Below is a small trained network, with its code and all its weights. Each question gives an input and a class and asks what happens when units are switched off, that is, made to give their printed mean instead of their output.

import numpy as np


def w(rows, s, z=0):
    codes = np.array(rows[::2]) - 128.0
    scale = np.full(codes.shape[1], s)
    scale[-1] = z or s
    return codes * scale


def f(y):
    return np.maximum(y, 0)


def log_softmax(a):
    a = a - a.max(-1, keepdims=True)
    return a - np.log(np.exp(a).sum(-1, keepdims=True))


def net(x, mask):
    res = np.array(x, float).reshape(1, 7) / 4 @ E
    y = f(res @ A[0][:, :-1].T + A[0][:, -1])
    res = res + np.where(mask, y, B[0][:, -1]) @ B[0][:, :-1]
    return log_softmax(res[-1] @ U[:, :-1].T + U[:, -1])


A, B = {}, {}
E = w([
[136,114,2,173,218,46],'x0',
[114,142,161,6,100,22],'x1',
[97,117,153,92,164,145],'x2',
[80,181,80,138,66,126],'x3',
[180,105,161,211,85,94],'x4',
[98,22,99,88,53,143],'x5',
[48,74,149,145,177,109],'x6',
],0.0077)
A[0] = w([
[119,126,154,138,154,122,86],'N1',
[125,105,110,120,148,134,107],'N2',
[137,119,120,134,142,99,133],'N3',
[139,167,147,86,111,136,144],'N4',
[117,105,190,141,189,132,154],'N5',
[67,161,106,104,170,255,140],'N6',
[123,95,133,111,114,180,12],'N7',
[103,126,166,210,89,179,107],'N8',
[154,104,132,109,119,165,74],'N9',
[163,86,139,133,128,108,58],'N10',
[199,125,107,153,168,173,58],'N11',
[210,136,107,145,163,189,156],'N12',
[149,42,111,84,60,186,138],'N13',
[140,98,182,137,173,125,112],'N14',
[116,130,68,127,166,97,149],'N15',
[97,131,78,146,148,89,116],'N16',
[126,120,154,174,105,157,72],'N17',
[132,119,137,88,103,138,3],'N18',
[133,152,99,119,123,123,64],'N19',
[128,146,143,121,116,112,74],'N20',
[117,124,142,159,114,149,151],'N21',
[156,71,120,83,56,112,103],'N22',
[129,115,141,109,99,120,12],'N23',
[143,121,100,119,117,139,28],'N24',
[118,128,56,149,136,84,42],'N25',
[152,79,216,141,204,123,127],'N26',
[190,121,116,142,160,173,119],'N27',
[156,158,196,53,100,150,118],'N28',
[171,120,108,146,150,135,70],'N29',
[113,126,137,127,103,124,25],'N30',
],0.02,0.0044)
B[0] = w([
[103,117,111,125,114,133,152],'N1',
[152,140,153,89,140,122,157],'N2',
[114,98,123,127,151,159,159],'N3',
[155,129,201,110,172,125,188],'N4',
[74,138,103,74,93,148,209],'N5',
[34,80,59,51,199,126,248],'N6',
[143,148,74,115,159,126,171],'N7',
[218,150,82,230,155,131,219],'N8',
[93,107,102,185,77,142,163],'N9',
[73,144,121,116,105,141,156],'N10',
[125,166,223,130,143,119,196],'N11',
[105,136,217,140,165,131,217],'N12',
[146,197,27,82,105,120,247],'N13',
[128,88,78,90,160,99,188],'N14',
[138,75,165,87,126,124,208],'N15',
[94,63,162,139,84,125,194],'N16',
[167,169,114,170,150,115,177],'N17',
[138,79,136,139,66,129,163],'N18',
[165,118,116,101,202,129,145],'N19',
[173,126,145,115,174,158,144],'N20',
[163,118,98,172,129,136,169],'N21',
[124,133,75,61,42,129,213],'N22',
[157,120,118,102,98,144,153],'N23',
[117,178,121,86,142,114,137],'N24',
[103,61,174,97,125,141,192],'N25',
[147,68,37,31,178,130,232],'N26',
[119,140,200,139,146,108,192],'N27',
[197,87,253,138,80,125,246],'N28',
[129,166,187,106,116,136,164],'N29',
[158,89,117,127,125,137,141],'N30',
],0.029,0.014)
U = w([
[146,3,172,81,159,142,238],'0',
[130,58,10,82,140,144,219],'1',
[187,90,186,216,196,150,81],'2',
[137,136,127,143,73,147,15],'3',
[133,13,135,208,97,170,5],'4',
[230,73,84,120,98,150,113],'5',
],0.0063,0.0028)

Each question gives the input, the list of numbers given to net, and the class t.
The units are the neurons (one row each of A and B). Each row of codes is followed by its name. A weight is (code - 128) times the scale printed after its matrix; where a second scale follows, it is the last column's (A, B and U).
mask holds one flag per neuron, in row order. A switched-off neuron (its flag False) gives its mean, the last column of its row in B, instead of its output. The means were averaged over made-up inputs and are rounded, as every weight is.
A unit's drop is (log p(t) with every unit on - log p(t) with that unit switched off) / (log p(t) with every unit on - log p(t) with every unit switched off).
The circuit of an input: a set's keep is (log p(t) with only the set's units on - log p(t) with every unit switched off) / (log p(t) with every unit on - log p(t) with every unit switched off). Starting from the 12 units with the biggest drops (on a tie, the unit counted first), units are removed one at a time, each time the one whose removal leaves the highest keep (on an exact tie, the one counted first), for as long as the keep stays at least 0.8.
units of the circuit, in order: the units of the circuit, biggest drop first
k most important neurons: the k neurons with the biggest drops, biggest first
drop of u: that unit's drop, to one decimal
input [-8,-8,5,2,7,-6,3], class 2: units of the circuit, in order : (N8)
input [-3,-8,0,-3,3,6,-4], class 5: 2 most important neurons : (N13, N8)
input [4,-3,6,-1,6,-6,8], class 1: 2 most important neurons : (N28, N26)
input [4,1,-4,-1,-6,6,2], class 1: 4 most important neurons : (N28, N12, N13, N11)
input [-7,7,2,-1,-6,2,-3], class 5: 2 most important neurons : (N13, N22)
input [-7,-1,2,-3,4,-2,2], class 5: 2 most important neurons : (N28, N6)
input [-6,-4,-2,-6,-7,6,-7], class 1: 2 most important neurons : (N13, N6)
input [6,2,5,-5,-4,6,2], class 1: 4 most important neurons : (N28, N12, N11, N4)
input [3,-4,-7,-4,6,5,-8], class 3: 2 most important neurons : (N22, N13)
input [-8,4,-5,0,-8,8,3], class 5: 2 most important neurons : (N28, N26)
input [-3,4,-7,3,-2,5,3], class 5: 2 most important neurons : (N6, N26)
input [-4,8,-6,6,1,-7,1], class 2: 2 most important neurons : (N6, N26)
input [8,0,-2,7,-6,8,4], class 0: drop of N30 : 0.0
input [7,-3,-7,7,7,8,-7], class 0: units of the circuit, in order : (N25)
input [-5,7,-6,3,-6,2,5], class 5: drop of N25 : 0.1
input [0,-6,-3,-4,-7,-6,-7], class 2: drop of N22 : 0.2
